Below is a small trained network, with its code and all its weights. Each question gives an input and a target symbol and asks what happens when units are switched off, that is, made to give their printed mean instead of their output.

import numpy as np


def w(rows, s, z=0):
    codes = np.array(rows[::2]) - 128.0
    scale = np.full(codes.shape[1], s)
    scale[-1] = z or s
    return codes * scale


def f(y):
    return y / 2 * (1 + np.tanh(0.7978845608 * (y + 0.044715 * y**3)))


def softmax(a):
    e = np.exp(a - a.max(-1, keepdims=True))
    return e / e.sum(-1, keepdims=True)


def log_softmax(a):
    a = a - a.max(-1, keepdims=True)
    return a - np.log(np.exp(a).sum(-1, keepdims=True))


def net(x, mask):
    ids = ['αεζηθλμξπστφ'.index(c) for c in x.split()]
    T = len(ids)
    res = E[ids] + P[:T]
    r = res
    for j in range(3):
        rows = slice(2 * j, 2 * j + 2)
        q, k, v = (r @ M[0][rows].T for M in (Q, K, V))
        z = softmax(np.where(np.tri(T) > 0, q @ k.T / 2**0.5, -1e9)) @ v
        o = O[0][rows]
        res = res + np.where(mask[j], z, o[:, -1]) @ o[:, :-1]
    y = f(res @ A[0][:, :-1].T + A[0][:, -1])
    res = res + np.where(mask[3:15], y, B[0][:, -1]) @ B[0][:, :-1]
    return log_softmax(res[-1] @ U[:, :-1].T + U[:, -1])


Q, K, V, O, A, B = {}, {}, {}, {}, {}, {}
E = w([
[60,201,196,186,72,143,206,203,131],'α',
[104,63,120,98,133,135,120,107,132],'ε',
[97,183,49,83,79,196,140,58,189],'ζ',
[108,52,125,94,93,128,124,87,147],'η',
[100,143,173,166,153,128,77,136,226],'θ',
[98,46,132,109,111,109,106,88,175],'λ',
[105,112,70,152,180,82,139,35,51],'μ',
[93,135,183,127,187,163,105,195,67],'ξ',
[192,147,202,96,61,67,247,110,191],'π',
[69,53,142,113,127,57,130,93,87],'σ',
[127,162,152,70,71,82,60,120,69],'τ',
[179,107,116,192,66,207,115,127,79],'φ',
],0.016)
P = w([
[148,156,255,56,247,169,200,48,120],'0',
[139,149,237,74,191,137,194,46,111],'1',
[120,132,196,76,160,130,183,53,101],'2',
[107,123,168,98,145,110,164,72,95],'3',
[106,111,142,116,139,87,135,94,93],'4',
[93,113,116,142,128,78,120,124,81],'5',
[77,103,89,159,113,64,95,139,76],'6',
[82,96,88,167,69,80,59,145,67],'7',
[81,95,75,186,33,70,39,157,70],'8',
[83,126,137,221,10,111,3,135,24],'9',
],0.0064)
Q[0] = w([
[180,173,109,131,134,192,155,183,236],'H1',
[140,207,97,202,159,181,203,174,177],'H1',
[133,110,141,207,115,120,157,155,96],'H2',
[94,59,164,106,126,90,119,113,94],'H2',
[248,245,130,124,209,207,160,254,204],'H3',
[166,220,127,138,100,164,129,177,154],'H3',
],0.014)
K[0] = w([
[142,197,118,72,193,140,209,9,234],'H1',
[117,202,172,54,148,141,200,138,253],'H1',
[96,73,136,218,138,116,161,172,60],'H2',
[148,127,173,113,81,2,117,226,99],'H2',
[145,129,222,79,204,138,205,72,134],'H3',
[137,122,165,110,162,157,216,82,183],'H3',
],0.0079)
V[0] = w([
[157,26,151,104,34,206,108,186,211],'H1',
[57,82,143,30,102,31,94,139,173],'H1',
[190,104,131,152,85,72,146,154,98],'H2',
[43,126,74,153,175,131,100,146,122],'H2',
[2,78,42,117,137,59,155,145,183],'H3',
[73,62,112,184,176,123,221,92,164],'H3',
],0.006)
O[0] = w([
[45,13,139,41,164,110,217,255,208,43],'H1',
[152,9,231,95,120,184,112,58,137,252],'H1',
[179,84,147,225,170,170,154,67,115,132],'H2',
[71,162,214,95,157,103,164,78,143,74],'H2',
[163,156,225,102,123,210,141,81,155,82],'H3',
[93,153,230,226,46,163,133,114,93,10],'H3',
],0.0064,0.0044)
A[0] = w([
[89,107,187,128,105,125,64,188,185,250],'N1',
[178,63,127,85,172,125,76,54,164,101],'N2',
[148,151,124,230,113,118,171,183,100,192],'N3',
[209,188,74,96,99,105,137,149,33,107],'N4',
[140,118,177,191,80,116,155,38,134,75],'N5',
[122,11,42,55,246,100,182,116,174,71],'N6',
[95,76,43,144,192,136,125,93,143,68],'N7',
[168,157,162,78,67,63,131,109,83,139],'N8',
[196,108,76,108,171,89,56,32,121,135],'N9',
[76,75,189,119,249,192,67,242,62,112],'N10',
[196,91,188,189,110,254,100,81,108,241],'N11',
[165,186,73,234,131,166,57,118,110,158],'N12',
],0.0064,0.0024)
B[0] = w([
[137,176,164,100,255,174,152,122,204,150],'N1',
[104,109,124,157,128,173,118,111,110,214],'N2',
[113,111,99,145,100,207,201,147,176,147],'N3',
[115,79,114,160,156,147,89,185,179,184],'N4',
[128,142,118,158,107,35,127,128,144,173],'N5',
[214,205,140,122,103,160,53,244,161,163],'N6',
[124,137,161,78,61,127,69,135,125,143],'N7',
[182,121,142,151,107,162,104,178,187,204],'N8',
[109,154,213,163,84,145,68,150,102,254],'N9',
[212,217,148,59,156,97,246,81,96,139],'N10',
[86,96,31,138,187,67,172,149,91,187],'N11',
[197,107,113,111,214,186,134,94,202,147],'N12',
],0.0066,0.0083)
U = w([
[53,183,196,195,103,189,158,190,100,103],'α',
[115,82,162,74,162,155,150,153,135,79],'ε',
[75,201,73,65,77,146,131,43,135,236],'ζ',
[184,139,231,126,86,196,54,164,91,160],'η',
[99,105,190,116,253,133,106,135,248,126],'θ',
[143,194,119,180,151,105,111,98,126,31],'λ',
[34,87,144,142,139,71,145,87,61,119],'μ',
[168,162,160,61,207,152,178,148,41,231],'ξ',
[240,125,164,123,91,81,177,128,180,148],'π',
[123,135,152,118,151,136,138,145,117,1],'σ',
[75,172,74,112,155,14,110,218,115,136],'τ',
[162,61,67,165,166,201,155,149,121,178],'φ',
],0.0059,0.0021)

Each question gives the input, a string of symbols that net reads in full, and the target symbol t.
The units are the heads (2 rows each of Q, K, V and O) and the neurons (one row each of A and B). Each row of codes is followed by its name. A weight is (code - 128) times the scale printed after its matrix; where a second scale follows, it is the last column's (O, A, B and U).
mask holds one flag per unit, heads first, then neurons. A switched-off unit (its flag False) gives its mean, the last column of its rows in O or B, instead of its output. The means were averaged over made-up inputs and are rounded, as every weight is.
A unit's drop is (log p(t) with every unit on - log p(t) with that unit switched off) / (log p(t) with every unit on - log p(t) with every unit switched off).
The circuit of an input: a set's keep is (log p(t) with only the set's units on - log p(t) with every unit switched off) / (log p(t) with every unit on - log p(t) with every unit switched off). Starting from the 12 units with the biggest drops (on a tie, the unit counted first), units are removed one at a time, each time the one whose removal leaves the highest keep (on an exact tie, the one counted first), for as long as the keep stays at least 0.8.
circuit, biggest first: the units of the circuit, biggest drop first
k most important neurons: the k neurons with the biggest drops, biggest first
which heads matter: for each layer, one digit per head in row order, 1 if its drop is at least 0.15 and else 0, layers parted by /
drop when u is switched off: that unit's drop, to one decimal
input π ζ τ π τ σ τ μ, target η: circuit, biggest first => (H3, N9, N6, N7)
input φ τ θ ζ ζ η τ σ π θ, target θ: circuit, biggest first => (N1, N12)
input μ τ τ μ τ τ ζ ζ η λ, target θ: circuit, biggest first => (H1, N1)
input ζ τ σ τ η φ, target φ: circuit, biggest first => (N12, N11)
input τ φ μ, target τ: circuit, biggest first => (H1, H3)
input α τ σ τ π φ π η, target τ: circuit, biggest first => (H1)
input φ σ σ τ φ ε, target τ: circuit, biggest first => (H1, H3)
input σ τ α φ ζ ξ φ τ σ, target τ: circuit, biggest first => (H1, H3)
input σ α π σ φ μ λ, target τ: which heads matter => 100
input σ ζ τ θ φ π η, target τ: which heads matter => 100
input φ τ ζ θ ξ τ μ φ σ λ, target τ: which heads matter => 101
input σ τ ζ λ θ ζ η α μ, target λ: which heads matter => 101
input τ τ ζ τ τ α τ τ τ θ, target θ: which heads matter => 000
input σ ε τ π σ, target η: 3 most important neurons => (N6, N9, N7)
input ξ ζ τ φ μ, target τ: which heads matter => 100
input π α τ α σ τ ε, target η: 3 most important neurons => (N6, N9, N7)
input α φ λ τ τ φ σ, target τ: which heads matter => 100
input σ α ζ η α ζ σ μ η μ, target λ: most important neuron => (N12)
input ζ μ τ σ λ, target η: 3 most important neurons => (N6, N9, N7)
input σ τ τ α σ ζ ζ σ σ μ, target μ: most important neuron => (N11)
input ξ τ μ τ τ τ η, target η: 2 most important neurons => (N6, N9)
input τ τ τ α τ π τ η, target η: drop when N6 is switched off => 0.6
input α ζ τ λ, target η: drop when H3 is switched off => 0.5
input σ ξ τ σ, target η: drop when H1 is switched off => 0.1
input ε ζ τ ζ μ, target η: drop when H3 is switched off => 0.3
